[-79 -28 61 64 14 -43 -149 88 -11 -37 60 -87 -39 70 83 -91 -105 72 62 69 -16 18 45 -142 0 -29 -58 -53 125 35 -25 18 -16 25 -126 -115 58]	Tuk
[-15 -128 19 -49 58 -6 6 -45 -143 -118 213 117 27 -10 5 -1 13 -36 225 115 30 51 67 -43 -64 -10 125 -93 -56 123 -119 -4 4 -17 -85 -84 -64]	Peb
[-54 -110 11 -37 79 -67 -24 43 -10 -73 103 -12 72 71 121 -63 32 -125 -36 72 -29 80 143 -169 -30 -48 8 14 -2 -32 -41 51 -51 28 1 -124 72]	risu
[251 126 -15 172 -25 28 258 -57 14 145 -52 -168 -222 -61 125 19 35 -59 317 136 -12 10 -97 -197 -28 -458 -322 -297 128 -169 -220 105 -97 -175 205 -12 71]	zemi
[-16 -149 25 61 130 -11 -116 95 -67 50 60 -193 -55 -13 193 -149 112 54 119 57 7 -19 -72 -203 66 -162 -62 -114 -21 -30 87 -2 -88 9 35 -193 24]	Tuk
[26 -147 18 -76 148 -115 128 -13 -149 103 123 -49 -62 57 117 19 43 -73 210 106 18 5 -8 -243 21 -163 3 -44 -4 -29 -104 -19 -141 -35 46 -149 8]	zemi
[171 77 -60 -2 63 129 294 -103 58 138 37 9 -55 50 -63 -22 25 -391 -102 109 32 129 -52 126 104 -7 -165 -67 -227 -80 -362 97 98 -63 306 335 -44]	zemi
[-123 -148 -69 100 151 11 272 -115 -127 39 132 195 -169 53 43 -46 61 116 287 -69 -31 48 -120 64 173 -125 21 -221 -184 -111 -11 -6 -36 121 -87 -225 -42]	Peb
[-55 -82 29 -25 69 -41 -205 75 30 -80 20 -93 20 -50 47 -175 156 -58 60 108 16 -2 -42 -21 -60 124 -16 -104 79 3 -48 3 -91 29 8 2 -5]	zemi
[197 -219 -81 108 52 -105 477 -166 160 134 -193 -82 -3 -22 235 175 18 -152 120 85 -12 90 26 -117 -6 -148 153 -97 -172 -184 -156 121 69 -190 134 -248 179]	zemi
[-119 2 107 89 -140 136 40 74 -58 21 6 -133 74 219 66 -272 -111 -249 -112 -27 4 0 -43 -29 -95 53 67 -31 32 -36 -85 115 99 -90 59 -55 38]	risu
[-55 -41 70 351 42 198 132 -193 7 143 166 50 -202 -74 53 -62 0 44 121 31 68 -23 -452 93 -49 -163 132 -78 171 -23 -330 13 158 -205 0 299 -336]	risu
[2 -75 -76 33 112 53 646 -57 124 -12 -66 58 -139 -183 18 154 113 100 100 -76 -41 72 42 -103 80 -508 161 -133 -218 -201 -190 -216 102 -177 62 71 -19]	gugem
[-178 154 122 -156 -235 -44 192 204 263 -54 -139 -192 83 -148 122 -116 -167 -151 20 -47 -69 264 47 -222 -173 -237 -316 -191 -132 41 -30 181 34 -142 1 -514 -35]	risu
[93 -69 67 312 5 -2 426 -91 -43 58 -43 152 47 -47 22 269 -130 -82 -265 17 -38 201 -174 -431 -56 -258 -38 -87 104 -18 -244 -93 97 -200 99 -118 -190]	ral
[165 106 -217 136 80 -13 235 -67 -77 3 56 -198 -162 -11 -32 0 86 -86 239 -104 -87 -101 108 -158 165 -263 112 -182 -291 -78 7 144 147 -220 240 -510 -56]	Tuk
[171 117 27 -104 -65 -53 266 -350 64 3 10 78 -45 245 -17 97 52 -6 356 19 -90 -4 1 109 -49 -156 215 -122 -205 44 11 232 -17 -75 -34 -99 -166]	dogik
[-35 -41 241 183 -71 142 598 -131 -90 -43 -166 103 -86 393 103 397 -164 -171 310 83 -110 -20 -66 103 -80 -50 85 -288 258 -23 -269 53 109 -120 45 121 -2]	dogik
[103 -104 158 76 2 -175 -303 -76 -156 -50 252 11 85 263 24 -168 -63 -188 70 -50 83 -64 -8 -83 -19 121 215 -109 -285 134 -61 212 46 -67 -14 -194 -87]	risu
[-122 -42 -20 84 -64 -31 308 -34 12 43 306 142 -180 -10 -29 140 -152 194 185 38 -101 35 17 -72 -11 -140 87 -81 -253 35 102 -264 -37 -35 61 -269 -204]	Peb
[-81 21 80 77 -11 1 -56 88 31 118 -169 -392 -149 371 113 125 -215 -56 -126 67 37 18 -40 -122 -223 -37 -220 51 154 13 -134 33 18 -25 -93 -11 -135]	gugem
[-43 30 41 -54 -45 97 266 -177 22 -82 -119 218 166 -59 -81 59 57 -257 -62 12 11 170 -105 57 -1 48 1 -78 91 64 -224 57 60 -51 -24 104 -122]	tege
[-6 -161 -1 -12 92 142 -46 63 -63 45 -39 -42 -16 110 59 -35 164 -57 119 23 -54 -70 -31 -60 30 -93 72 -103 10 -43 120 -124 58 57 29 -109 55]	tege
[-7 -123 -37 -77 193 -92 -14 -29 -75 4 132 -87 -42 10 56 90 92 -6 161 125 18 32 52 -3 -6 -1 14 62 127 27 43 3 -69 80 -133 -60 7]	zemi
[-36 -33 95 -34 97 5 -135 -66 -32 51 66 -265 -41 -163 116 -121 6 -6 166 -93 -34 21 -176 -108 -55 -284 -138 -145 -174 -32 119 -81 -87 -11 -171 75 -258]	ral
[30 -87 23 87 -193 -46 226 129 -101 145 19 -72 -70 23 39 -264 -410 144 120 26 -58 9 -54 -270 132 -233 -48 -103 -38 30 30 -109 -102 -81 -1 -314 50]	ral
[16 36 111 -32 -8 177 146 123 -197 81 7 -124 -97 316 21 67 -43 -161 61 -100 -9 -151 -170 -181 103 -85 -94 99 -273 132 -197 118 30 -87 296 244 -166]	Tuk
[1 27 58 17 -70 -92 307 -237 114 35 -87 -20 -9 81 82 -12 -190 -150 119 -74 -101 34 73 -200 52 -258 8 -85 -161 -48 100 47 88 -184 -190 -402 -54]	Peb
[-97 79 34 -64 9 23 113 -73 -27 14 248 -108 -54 35 89 -133 20 -41 63 13 2 -71 151 262 -323 -158 30 -192 -117 -52 191 325 104 -33 -65 -136 -122]	tege
[103 -50 144 -7 -56 -183 210 -53 -124 -28 -52 -115 183 135 141 -112 -22 -201 -28 22 15 60 79 46 -5 -51 55 -241 -62 75 174 303 -4 -139 87 -450 51]	Tuk
[84 77 -40 117 -36 27 88 -97 -194 -134 -52 38 168 92 47 -240 11 -10 -86 -22 -50 1 -24 -158 16 38 105 -93 162 -34 -223 190 -18 -99 21 -116 -97]	gugem
[128 -98 55 9 -46 123 77 -124 -268 193 188 -43 81 -32 38 -287 -48 -184 9 -29 -2 -121 -54 -151 -65 -143 -8 -62 -297 -40 -6 138 75 -44 56 -61 35]	tege
[25 -119 39 103 24 -20 478 -220 -82 75 163 213 3 -150 28 -54 -262 35 41 -17 -3 -103 -76 -188 52 102 93 -240 -274 -81 -149 31 52 -107 -20 -134 -228]	ral
[52 20 6 4 -15 -34 240 106 116 63 -31 42 8 -301 50 -150 -139 226 9 79 -185 212 -273 -374 127 -129 -375 14 49 137 -393 53 41 -60 19 -172 -266]	Tuk
[-99 171 151 -212 -157 -21 239 20 257 -4 -114 -174 124 -238 36 -65 -39 -228 131 -36 -93 180 4 -295 -52 149 -586 -171 -31 -74 -66 0 -103 47 -86 -249 12]	gugem
[21 87 33 74 36 -210 116 -36 126 260 127 -249 -96 -281 167 -28 -269 -109 157 80 54 150 -151 -259 42 -14 -296 -176 -162 -110 -25 -195 -175 -111 0 -190 36]	Peb
[72 -125 -108 126 105 186 206 -249 -42 11 -297 108 -164 138 75 -36 120 149 281 48 -151 -379 -199 -99 -57 -83 195 -107 -30 -74 132 210 61 -53 -94 -79 9]	dogik
[98 93 -28 32 81 23 377 -25 -135 -72 -354 -31 -5 116 91 -93 44 -114 130 -62 -49 -92 -204 -124 165 -339 80 2 -137 37 35 126 143 -171 -87 -40 202]	risu
[16 -67 66 17 71 -48 24 -44 -19 66 108 -228 -32 64 59 32 -31 3 240 75 -9 94 -91 -220 -123 -29 82 -51 114 60 -41 37 -83 -38 -130 -49 -64]	Tuk
[35 -28 -68 83 35 -132 135 -117 8 16 -15 -118 -43 -79 50 -288 -27 28 48 142 51 -27 -63 -273 -49 42 115 -228 -256 -74 -145 69 -16 -63 -57 -360 26]	risu
[-2 -272 40 54 -100 -178 160 -45 -222 -89 44 -125 69 -241 148 -376 -136 241 17 60 -25 -24 32 -116 -124 -357 198 -59 -246 -11 -257 -48 -66 -106 -126 -45 -41]	ral
[150 -31 129 160 -305 15 348 -150 202 -87 -157 -34 33 -178 -14 26 -149 31 354 10 22 97 -125 55 -23 -39 -83 -117 144 107 -465 211 258 -210 -191 -216 -116]	dogik
[-51 -100 224 -118 15 -196 281 2 144 -59 -11 -159 250 -75 69 -195 70 -105 -14 -86 -33 244 -11 106 69 183 2 -69 176 -20 -74 200 78 43 -207 -227 9]	risu
[-84 198 84 -8 -193 190 172 -23 -118 39 -326 -74 69 -118 -6 206 -162 10 -130 -31 -184 32 -130 -290 -16 -156 -111 -129 -103 16 -208 -296 106 -74 115 -153 -139]	tege
[12 -89 24 -1 15 -34 185 3 -22 -88 65 -55 -10 -153 -12 76 95 -15 198 77 12 54 24 -85 24 -144 23 -69 -15 57 -110 -90 1 -64 9 -183 -41]	dogik
[176 -113 -14 -96 46 57 324 -125 41 123 -109 -164 -65 177 80 61 75 89 308 -53 -16 30 -62 -269 -144 -443 71 -47 -78 -80 -38 -63 98 -114 -219 -153 -204]	Tuk
[-15 -148 43 -59 71 15 -119 29 -63 48 7 -123 -10 170 60 -139 50 -68 139 -20 46 -28 2 -133 -68 -109 137 -117 -6 -44 82 -35 -108 -25 -62 -54 49]	gugem
[-68 -93 49 -18 -9 -66 530 -97 -144 -219 3 52 85 -116 3 -65 93 -103 163 -35 -71 -54 24 135 75 -58 18 -55 -248 49 64 66 31 -16 -68 -142 26]	dogik
[34 12 63 31 41 57 90 -135 -95 40 40 59 137 -67 31 9 -5 -147 9 -64 -40 85 -171 -22 -21 -8 152 -70 -87 47 104 105 73 -68 -31 0 -34]	ral
[-82 64 160 137 -89 -163 137 188 48 -93 -177 -137 -43 119 237 189 -265 -123 100 73 17 8 -34 -65 96 150 -184 -165 111 112 -359 278 -94 -128 237 -45 92]	tege
[-61 -84 74 -80 -73 -29 526 0 -12 80 -184 -24 -29 225 52 236 -230 -1 47 -43 -127 29 56 -112 -149 -228 -117 80 -33 3 107 40 23 48 -195 -72 118]	tege
[97 131 70 174 80 41 247 -105 -111 99 4 -302 -209 -36 -69 98 23 -56 202 -104 -124 -127 -223 117 15 -303 -45 -311 -204 10 397 -100 149 -153 20 -223 -253]	zemi
[172 49 84 -71 37 87 186 -329 -254 -27 -125 -140 186 -235 7 90 110 -231 155 69 -162 -126 65 -232 -67 -84 50 -243 11 1 114 97 93 -92 -59 -267 76]	tege
[-37 205 -112 -148 -142 254 188 -108 120 -168 -612 -181 -22 -281 -74 -76 259 163 232 -136 -207 -260 -64 -349 23 -202 -181 -100 -61 -133 176 -144 -16 -22 -158 -209 81]	gugem
[-4 -26 3 57 22 46 57 38 -322 39 -14 -82 96 308 17 83 -63 -101 -74 -88 -5 70 9 88 104 128 62 23 56 -1 -105 -4 115 79 40 -159 24]	Tuk
[-144 -8 88 -18 0 -111 -457 177 127 79 352 -13 76 77 -24 -118 -205 -35 102 -81 -284 251 69 94 -99 298 28 -32 278 100 -64 168 163 50 -47 -367 -104]	Tuk
[-19 -3 32 49 15 -156 237 83 -103 54 55 -177 63 199 108 -249 -5 -75 -40 -134 -15 77 23 143 54 -25 58 -69 53 -120 0 212 -25 -40 86 -171 70]	Tuk
[-79 137 -56 -77 -59 191 104 61 128 32 -285 -206 -131 227 -122 -54 19 -102 164 31 -176 -73 71 110 -216 119 -24 -281 22 -71 226 144 164 52 -23 -262 199]	Tuk
[387 99 -40 -19 -118 -85 225 -31 -6 107 -239 -286 123 27 -72 173 -221 -252 -10 -42 15 211 -42 -402 2 -27 -382 82 8 89 -259 303 -33 -76 27 -206 45]	risu
[-12 -206 55 -153 103 -69 -109 158 26 259 60 -260 -267 100 146 77 28 12 483 48 -19 -110 -76 -49 -21 -54 -95 -105 -177 69 -108 325 -58 6 221 -365 39]	dogik
[101 87 -10 65 56 163 899 -39 -78 71 48 115 -190 2 61 230 -344 -50 397 162 -63 -36 -77 28 118 -50 -126 -326 65 -17 -332 123 74 -190 178 62 -142]	dogik
[6 27 137 179 -90 67 445 -229 83 -250 -62 -102 -12 -3 -15 118 -80 14 391 -36 -107 -93 -8 -100 42 -18 -37 -219 303 34 64 12 68 -85 -366 -108 -247]	tege
[-60 -233 131 -76 -136 -145 401 212 237 -8 -332 -157 22 -140 38 47 -267 -72 93 -51 -204 109 51 -147 -178 -140 -124 -168 -90 39 -80 88 101 -161 -43 -345 118]	zemi
[-45 -130 69 -69 84 -92 94 -33 -48 21 142 -105 61 55 171 -201 78 -63 116 98 8 44 -19 -96 -15 -48 54 -42 -52 17 28 20 -37 -33 -65 -183 -62]	Tuk
[2 -204 25 20 76 -25 74 -81 -50 -46 35 -13 9 -11 119 29 62 66 246 127 -9 77 -32 -290 31 -133 93 -48 96 32 -150 19 -132 10 -103 -193 -27]	dogik
[-122 141 12 73 -116 141 367 -241 50 7 -136 48 -11 -552 -40 -106 -42 -216 -121 66 138 0 -171 -241 73 -403 -351 -12 30 -40 -131 -224 -3 -224 -131 115 -77]	tege
[25 -1 45 -30 -10 43 52 -59 -59 40 -45 -101 164 -127 62 -167 19 -181 -136 -56 -6 114 -20 -28 -25 -135 70 -104 -113 -86 66 86 -44 -65 37 20 83]	zemi
[289 -49 -10 65 32 -14 445 -89 -139 138 46 13 44 73 -23 15 -169 56 27 -95 -66 23 -129 -403 0 -189 20 37 -84 2 -169 144 87 -113 -43 -81 -179]	ral
[80 95 92 12 -178 192 184 -168 492 163 -384 -4 4 -74 65 -104 -26 185 150 -92 -148 174 -351 -212 151 -140 -65 -124 70 -81 17 44 -31 -49 -131 39 -43]	gugem
[-26 -50 35 -17 27 27 -28 -57 -46 25 58 -56 4 11 70 -53 -18 -104 173 107 -39 97 -80 -270 -49 -122 -68 -23 56 35 -47 -23 -85 13 -114 -94 20]	risu
[121 120 163 195 -251 -40 224 -129 44 43 106 31 45 177 33 409 -188 60 87 25 -87 280 -38 -175 -117 -190 116 4 120 101 -157 -17 57 -128 26 -169 -126]	zemi
[-27 -47 25 193 -272 74 -39 -4 67 151 40 -219 -96 -404 39 -97 -244 343 -12 29 -52 232 -27 -184 -101 -508 -5 -65 0 -113 -376 -303 -27 -111 -10 -1 -23]	Peb
